Each row is followed by its class.
-513  -15  -573  207  -384  -349  -26  -37  -722  536  -899  -74  -541  90  -51  -304  -261  -107  15  407  -54  -316  473  -525  104  63  11  885  476  375  -88  489  -44  276 -> z744
35  -259  263  -192  61  163  66  -207  107  -183  49  -93  -300  -62  -15  -72  -30  -40  -277  203  51  -170  158  39  -45  -310  19  146  18  103  79  78  -201  213 -> z756
41  -148  742  -251  -85  52  -216  -483  -243  -529  103  -235  99  -210  -75  -156  -178  137  464  360  153  22  433  445  352  -28  167  442  302  526  -235  351  -69  71 -> z508
43  32  -409  -262  41  207  -185  -176  293  -50  42  -28  -123  164  -367  -94  -35  145  204  -208  -81  130  74  -128  -353  103  271  323  80  -53  -167  -71  -21  168 -> z147
178  -77  56  9  130  -34  -277  87  25  175  -348  31  161  361  52  -61  -123  74  -21  164  -499  -181  163  -488  -164  43  439  180  -205  236  -298  359  -63  33 -> z696
14  -29  -31  -233  -176  205  -130  -305  19  -6  50  -79  -123  220  -441  -71  -23  169  293  15  65  212  -72  -127  -354  -31  421  321  -70  -11  -71  -126  -41  92 -> z756
72  -56  -470  -245  -37  92  174  -254  224  -85  137  192  -212  -31  -364  -178  22  127  157  -275  172  -95  7  255  -215  53  400  349  185  6  142  -14  -149  35 -> z706
50  -95  -288  -140  -242  438  -183  -297  195  -150  -83  -82  6  264  -154  -60  -71  243  147  -43  -251  173  -64  40  -304  -221  291  83  -100  -103  -437  -34  109  353 -> z872
9  -327  321  -212  25  123  -47  -155  116  -95  69  -158  -336  30  -156  6  -46  -56  -380  217  128  -76  101  -59  -51  -367  68  47  -38  210  52  77  -213  181 -> z872
3  63  -298  -158  64  357  -103  -203  341  -28  -62  -59  203  -11  -270  -96  65  260  3  -338  -100  133  102  -88  -427  -67  94  366  -209  -44  -155  9  -14  251 -> z756
-6  -84  646  -111  -259  108  -195  -448  -272  -404  -98  -157  35  -175  -36  -149  -220  124  579  449  135  17  547  470  309  25  147  526  318  527  -98  347  58  25 -> z706
98  -73  3  3  -237  -198  -207  186  -67  5  -280  -116  -526  370  -196  -34  -22  4  61  236  -49  -29  -181  -385  -170  -122  257  -420  -147  25  -221  237  -114  206 -> z804
219  -290  -457  -163  -488  332  -241  -65  -27  63  -275  -326  -323  365  -388  -43  -232  367  343  5  -135  226  -86  -232  -323  38  299  121  22  -11  -260  258  114  203 -> z872
-5  -48  53  6  83  11  -447  154  -16  416  -580  70  -11  329  47  11  -218  -159  -242  -32  -460  -202  -81  -507  -284  75  357  39  -245  163  -427  310  62  213 -> z756
179  -30  -587  -175  62  151  -93  -150  371  151  -57  -24  36  263  -335  -91  55  310  -65  -28  -244  -6  30  -639  -374  148  354  212  -248  -155  -126  61  -157  170 -> z147
-170  -88  -395  -173  23  111  -253  -164  69  91  -124  -110  -394  224  -335  -224  79  78  473  -308  130  378  257  -27  -229  298  346  654  158  -242  -146  -214  14  17 -> z147
85  -360  184  -161  206  -11  -25  -292  -13  -151  158  -203  -326  21  -27  -51  -106  86  -296  445  222  -164  119  19  -26  -199  51  127  16  231  1  66  -266  169 -> z696
18  67  -243  -127  139  205  -137  -302  114  -83  175  70  -35  271  -172  8  5  326  230  94  -103  250  20  -67  -338  118  254  439  66  -127  -38  -347  34  -25 -> z706
238  68  -77  5  -56  -114  -165  140  5  87  -250  17  -4  424  -90  -39  -180  -6  -32  294  -423  -224  62  -418  -123  -5  314  -148  -139  54  -191  239  -27  248 -> z508
75  -94  448  -265  -156  64  -38  -374  -184  -434  173  -234  276  -541  -164  -153  -156  163  471  -17  -176  -81  430  217  195  -16  193  433  349  828  -405  416  -16  54 -> z804
-199  -40  595  -170  -51  104  -343  -542  -234  -614  -84  -301  135  -157  112  -165  -217  183  595  248  -31  -75  531  667  215  12  43  463  325  553  -441  417  74  293 -> z756
-74  -97  614  -132  -151  25  -181  -423  -252  -470  -68  -140  63  -219  -3  -211  -118  71  585  205  20  -87  461  416  332  -100  202  395  256  556  -209  512  -10  70 -> z744
-134  -22  223  -222  -60  21  -229  -446  -123  -461  -78  -209  111  -83  1  -69  -140  59  348  392  39  -193  681  397  434  -47  180  428  200  563  -334  364  14  302 -> z744
120  -1  -118  159  209  -23  -401  35  129  223  -526  106  -25  258  116  -72  -127  23  -143  227  -417  -222  49  -412  -301  54  285  24  -347  188  -370  339  66  43 -> z147
226  -30  -43  105  53  -6  -361  100  109  144  -337  114  94  323  52  -32  -157  61  -28  288  -495  -243  48  -429  -317  10  340  38  -316  23  -441  320  16  43 -> z696
71  -225  4  -229  197  104  -86  -194  338  -183  65  -133  -246  -144  -3  26  5  -30  -503  150  162  -206  87  -110  -157  -377  -5  11  -80  -31  -26  54  -264  293 -> z756
-2  6  -392  -183  -120  202  -137  -215  42  -30  39  -143  -39  280  -306  -64  -98  269  278  -188  -112  289  -138  -85  -194  77  433  -20  10  -143  -243  -170  64  254 -> z804
70  -76  550  -215  -161  34  -184  -503  -68  -438  -38  -233  114  -290  -114  -220  -120  80  510  209  -32  -121  473  436  162  12  220  372  245  633  -209  406  -17  171 -> z508
275  246  51  -50  -76  -15  -244  -219  -5  -124  -366  51  -129  361  -59  -10  -129  -44  326  500  -324  -258  -97  -360  -206  134  408  -401  -165  85  -290  56  138  274 -> z872
26  57  -698  -74  -27  -55  177  50  472  -110  -93  -107  -321  -343  62  23  180  42  -419  99  112  -352  114  -123  115  -126  -180  -408  -372  -48  254  209  -149  475 -> z756
96  -51  -83  156  -242  -106  -204  127  78  191  -451  69  -256  348  -47  -135  -51  -2  27  179  -286  -123  131  -206  -80  28  405  -85  -174  23  -164  288  -34  205 -> z147
-6  -188  778  -186  -258  2  -215  -610  -225  -345  -238  -283  29  -328  -24  -276  3  -67  749  172  95  -24  468  454  180  0  358  443  228  657  -276  399  0  -73 -> z756
188  -168  -194  -88  -248  106  222  174  80  -88  -162  165  -438  416  -42  34  23  181  -291  273  -372  -300  -288  -687  44  -152  470  -489  -225  -174  -49  234  -229  314 -> z147
-51  -175  668  -164  -122  21  -233  -465  -282  -502  9  -277  53  -157  9  -193  -223  73  530  332  -19  -74  553  419  328  -85  143  423  406  547  -300  420  -13  109 -> z147
-93  -281  222  -190  18  126  75  -108  197  -101  33  -67  -229  -66  -31  -41  61  -82  -501  159  116  -226  129  -24  88  -250  -47  200  -81  43  163  102  -250  278 -> z508
-45  -94  498  -123  11  14  -212  -415  -68  -485  -38  -185  288  -94  -31  -175  -54  53  340  276  26  -226  543  474  304  -41  118  831  358  384  -105  295  26  47 -> z706
265  17  -102  -29  25  49  -187  -49  163  177  -452  160  30  168  1  -103  -70  -12  -168  256  -317  -289  86  -392  -258  -14  264  28  -300  157  -229  346  -86  80 -> z147
186  104  -176  38  64  -45  -210  91  130  106  -386  169  23  344  8  -37  -127  53  -55  268  -423  -287  123  -421  -216  74  331  3  -230  153  -242  312  -10  155 -> z706
-5  -51  175  -211  -57  -41  212  -167  176  -205  173  -96  -234  -33  -169  -51  95  -53  -312  209  61  -227  42  -1  -41  -332  -9  -268  -78  102  246  12  -299  310 -> z872
309  107  -55  -44  -75  6  -130  63  44  84  -443  108  17  505  -110  -64  -99  13  23  244  -360  -225  108  -437  -218  -36  374  -38  -170  168  -165  295  -58  256 -> z508
127  -1  -218  -41  -82  -65  -273  92  62  137  -477  33  -200  369  -4  -96  -100  -44  150  248  -351  -180  160  -461  -225  82  321  20  -150  180  -356  374  -40  82 -> z804
226  47  -47  55  8  -100  -235  81  23  157  -327  79  -63  302  -8  -47  -105  31  8  259  -322  -173  -17  -410  -223  -11  367  -171  -279  47  -159  237  -44  124 -> z696
11  -18  315  -57  68  -135  -276  -532  -337  -287  -161  -249  -13  -391  25  -364  -139  75  598  116  -19  17  599  422  53  -50  232  475  264  389  -253  256  7  114 -> z744
-43  -68  470  -235  -117  92  -65  -352  -190  -461  75  -215  83  -165  -27  -28  -181  122  405  432  125  -31  624  256  406  15  -59  408  336  586  -266  379  -60  72 -> z756
39  -343  112  -150  -112  226  -22  -44  222  -222  -20  -218  -275  212  -97  78  -30  95  -397  144  36  -154  -7  -96  -150  -424  -21  -156  -58  105  -105  180  -175  341 -> z804
61  176  73  90  -270  -195  -385  329  -137  153  -373  89  -79  493  -234  56  -133  -128  109  89  -168  -124  -26  -127  15  -56  325  2  -10  -71  -40  184  108  263 -> z696
-109  -299  120  -153  -6  201  26  -163  242  -162  106  -102  -409  -191  -237  62  -30  26  -394  280  284  -145  59  66  196  -166  -48  11  -119  117  196  131  -69  87 -> z508
-68  -123  526  -201  -315  51  -260  -397  -283  -527  -120  -308  20  -154  127  -119  -165  -6  631  314  -23  -44  596  498  269  -149  101  265  351  476  -444  373  34  142 -> z147
396  132  -107  14  16  -167  -268  12  -9  192  -391  158  -121  377  -16  -43  -162  2  -64  264  -342  -275  -81  -438  -492  4  635  -142  -213  34  -164  18  -95  260 -> z804
53  -215  285  -195  174  -24  47  -117  96  -155  163  -182  -196  -97  -186  -110  -130  -34  -320  126  107  -217  155  -52  -163  -254  -59  99  65  272  -18  214  -303  230 -> z756
-47  -57  483  -180  -214  86  -146  -390  -208  -539  -70  -223  134  -258  -53  -163  -175  123  467  266  -3  -179  592  471  310  -59  62  419  298  532  -311  454  11  199 -> z804
-55  -157  173  -173  33  40  51  -168  158  -148  123  -122  -218  60  -131  -18  21  -66  -275  132  115  -120  66  24  -32  -280  -15  -91  26  129  89  10  -200  215 -> z147
-79  44  -284  -217  -39  283  38  -120  402  -180  248  82  -40  133  -683  0  171  296  111  -351  59  143  -34  61  -98  -28  285  124  -148  -21  48  -21  7  26 -> z804
170  20  -120  120  1  -114  -231  54  17  151  -362  55  -121  332  25  -83  -110  69  64  290  -372  -169  111  -310  -241  14  341  -161  -264  88  -265  257  -22  138 -> z696
-122  104  450  -132  -127  44  -255  -658  -165  -313  -399  48  61  -308  213  -236  0  67  832  -78  -77  -224  587  480  267  419  321  634  430  540  23  365  112  328 -> z508
33  53  -97  160  -153  -55  -349  59  77  39  -376  -10  80  525  66  89  -72  44  80  465  -402  -197  29  -451  -16  -48  313  -192  -332  140  -355  321  135  143 -> z147
-11  -40  -272  -202  81  180  -186  -182  198  3  34  -57  -87  184  -361  -105  -20  167  72  -129  -86  180  37  -154  -228  83  313  379  40  -73  -183  -112  -29  98 -> z147
28  43  -102  128  -33  1  -337  -40  85  27  -437  77  28  372  331  -2  -141  -22  129  451  -500  -274  266  -220  -173  32  321  38  -244  116  -361  214  131  179 -> z706
-400  90  146  -140  14  -109  -256  -278  -225  -747  -42  -275  72  -26  279  -154  -211  119  622  125  -14  -192  744  662  362  64  -40  321  413  641  -682  474  9  572 -> z804
49  102  -93  58  -30  30  -265  50  83  70  -291  112  67  453  34  -47  -184  -98  126  155  -450  -144  322  -228  -17  -119  351  128  6  -9  -109  168  108  207 -> z804
-71  -289  424  -98  -503  30  -179  -324  -317  -441  -29  -375  -78  -96  76  -64  -165  160  564  386  -81  -81  551  496  387  -191  64  94  244  439  -330  491  34  256 -> z696
-23  -109  136  -303  -44  87  -61  -149  161  -99  -46  -187  -187  -5  -27  -126  -24  -169  -40  -73  136  -93  23  -48  -320  -238  92  151  -9  224  121  116  -242  351 -> z744
360  61  -54  12  -12  100  -50  15  199  81  -246  198  -27  382  -8  -27  -157  67  -102  502  -360  -139  131  -407  -199  13  407  61  -170  167  -98  103  -72  23 -> z872
28  132  -429  -291  -10  138  -92  -245  233  -147  90  -41  -175  269  -381  -54  62  220  320  -57  -8  184  58  -97  -313  136  307  141  10  -74  -138  -192  -59  194 -> z872
6  -32  155  167  -37  303  142  336  344  -4  -67  314  209  477  -150  75  -54  -94  178  -195  -541  -137  139  -719  283  -98  207  -229  -73  44  -19  503  192  -115 -> z508
161  -36  824  -37  -561  201  16  -466  -203  -420  -163  -69  -154  -191  -44  -104  -73  257  426  621  217  117  477  665  168  -97  -58  5  220  371  -85  216  -105  110 -> z696
42  -124  177  -166  170  138  119  -147  206  -165  90  -179  -294  -75  -160  -144  -1  7  -489  30  105  -12  21  187  131  -144  -85  -22  76  51  220  -120  -170  504 -> z744
